Here is a tiny trained network, its code and every weight. The questions are about switching its units off for an input and a class, where a switched-off unit gives its printed mean instead of its output.

import numpy as np


def w(rows, s, z=0):
    codes = np.array(rows[::2]) - 128.0
    scale = np.full(codes.shape[1], s)
    scale[-1] = z or s
    return codes * scale


def norm(h):
    return h / np.sqrt((h * h).mean(-1, keepdims=True) + 1e-5)


def f(y):
    return np.maximum(y, 0)


def log_softmax(a):
    a = a - a.max(-1, keepdims=True)
    return a - np.log(np.exp(a).sum(-1, keepdims=True))


def net(x, mask):
    res = np.array(x, float).reshape(1, 3) / 4 @ E
    u = 0
    for l in range(3):
        y = f(norm(res) @ A[l][:, :-1].T + A[l][:, -1])
        res = res + np.where(mask[u : u + 11], y, B[l][:, -1]) @ B[l][:, :-1]
        u += 11
    return log_softmax(norm(res)[-1] @ U[:, :-1].T + U[:, -1])


A, B = {}, {}
E = w([
[188,90,210,68],'x0',
[103,108,166,157],'x1',
[94,87,1,197],'x2',
],0.006)
A[0] = w([
[101,122,215,87,116],'L0N1',
[155,128,94,126,110],'L0N2',
[145,2,121,135,3],'L0N3',
[92,192,112,157,142],'L0N4',
[190,206,82,88,158],'L0N5',
[195,144,76,88,165],'L0N6',
[114,59,109,173,161],'L0N7',
[73,200,172,172,150],'L0N8',
[120,106,166,69,105],'L0N9',
[212,120,134,101,124],'L0N10',
[125,207,86,55,90],'L0N11',
],0.0091,0.0063)
B[0] = w([
[128,159,116,131,255],'L0N1',
[74,149,107,90,158],'L0N2',
[165,126,22,106,169],'L0N3',
[140,168,162,120,214],'L0N4',
[189,140,111,150,232],'L0N5',
[94,97,82,66,230],'L0N6',
[189,161,173,107,252],'L0N7',
[105,141,111,88,224],'L0N8',
[138,111,115,145,199],'L0N9',
[146,112,172,121,210],'L0N10',
[89,130,167,254,179],'L0N11',
],0.0098,0.0042)
A[1] = w([
[118,136,105,185,169],'L1N1',
[3,164,109,207,252],'L1N2',
[241,28,190,135,134],'L1N3',
[195,142,174,154,124],'L1N4',
[94,209,77,157,91],'L1N5',
[110,170,177,192,161],'L1N6',
[162,94,211,107,141],'L1N7',
[103,13,122,33,192],'L1N8',
[162,50,145,123,168],'L1N9',
[58,85,73,164,109],'L1N10',
[161,207,75,179,173],'L1N11',
],0.0068,0.0018)
B[1] = w([
[179,137,248,46,174],'L1N1',
[145,142,208,67,228],'L1N2',
[177,210,80,170,252],'L1N3',
[173,41,141,199,199],'L1N4',
[237,163,163,106,223],'L1N5',
[95,1,214,167,190],'L1N6',
[76,112,60,232,208],'L1N7',
[16,89,143,143,197],'L1N8',
[129,211,51,143,183],'L1N9',
[96,74,190,132,157],'L1N10',
[163,115,218,203,254],'L1N11',
],0.0041,0.0044)
A[2] = w([
[91,36,101,80,172],'L2N1',
[110,235,177,16,202],'L2N2',
[196,119,80,134,153],'L2N3',
[158,174,224,99,119],'L2N4',
[153,107,146,188,118],'L2N5',
[147,77,178,91,137],'L2N6',
[72,109,105,188,126],'L2N7',
[147,73,62,39,102],'L2N8',
[136,171,103,150,169],'L2N9',
[253,73,84,54,255],'L2N10',
[84,204,133,124,142],'L2N11',
],0.0078,0.0023)
B[2] = w([
[13,60,219,96,147],'L2N1',
[110,41,18,109,209],'L2N2',
[139,128,92,44,199],'L2N3',
[75,136,121,145,234],'L2N4',
[73,122,210,98,172],'L2N5',
[147,167,50,223,156],'L2N6',
[146,140,202,88,131],'L2N7',
[63,137,247,254,171],'L2N8',
[181,91,157,99,165],'L2N9',
[110,147,86,112,254],'L2N10',
[126,50,108,111,155],'L2N11',
],0.0059,0.0073)
U = w([
[143,123,237,209,255],'0',
[242,133,67,105,65],'1',
[8,48,105,99,59],'2',
],0.015,0.0019)

Each question gives the input, the list of numbers given to net, and the class t.
The units are the neurons (one row each of A and B). Each row of codes is followed by its name. A weight is (code - 128) times the scale printed after its matrix; where a second scale follows, it is the last column's (A, B and U).
mask holds one flag per neuron, layer by layer. A switched-off neuron (its flag False) gives its mean, the last column of its row in B, instead of its output. The means were averaged over made-up inputs and are rounded, as every weight is.
A unit's drop is (log p(t) with every unit on - log p(t) with that unit switched off) / (log p(t) with every unit on - log p(t) with every unit switched off).
The circuit of an input: a set's keep is (log p(t) with only the set's units on - log p(t) with every unit switched off) / (log p(t) with every unit on - log p(t) with every unit switched off). Starting from the 12 units with the biggest drops (on a tie, the unit counted first), units are removed one at a time, each time the one whose removal leaves the highest keep (on an exact tie, the one counted first), for as long as the keep stays at least 0.8.
units of the circuit, in order: the units of the circuit, biggest drop first
k most important neurons: the k neurons with the biggest drops, biggest first
top k neurons in layer l: the k neurons of layer l with the biggest drops, biggest first
drop of u: that unit's drop, to one decimal
input [0,1,0], class 2: units of the circuit, in order	L0N8
input [-3,-4,0], class 0: 2 most important neurons	L0N11, L1N11
input [-3,1,7], class 0: top 4 neurons in layer 0	L0N8, L0N6, L0N3, L0N5
input [0,-3,0], class 0: top 2 neurons in layer 0	L0N11, L0N5
input [1,-4,-7], class 1: 3 most important neurons	L1N11, L2N8, L1N8
input [-7,0,7], class 1: 4 most important neurons	L0N11, L2N8, L1N5, L1N8
input [8,-1,-5], class 1: 3 most important neurons	L0N11, L1N11, L2N8
input [-6,-1,4], class 1: 2 most important neurons	L0N11, L1N5
input [-4,2,-6], class 2: 2 most important neurons	L0N8, L2N2
input [1,-2,3], class 2: top 2 neurons in layer 0	L0N6, L0N7
input [-1,3,-7], class 2: 4 most important neurons	L0N8, L2N2, L0N11, L1N11
input [-5,8,-4], class 2: 2 most important neurons	L0N8, L2N2
input [3,2,6], class 1: drop of L0N7	5.2
input [2,5,7], class 1: units of the circuit, in order	L0N7
input [-6,3,7], class 0: drop of L0N6	0.2
input [-5,-8,-5], class 0: drop of L0N11	2.4
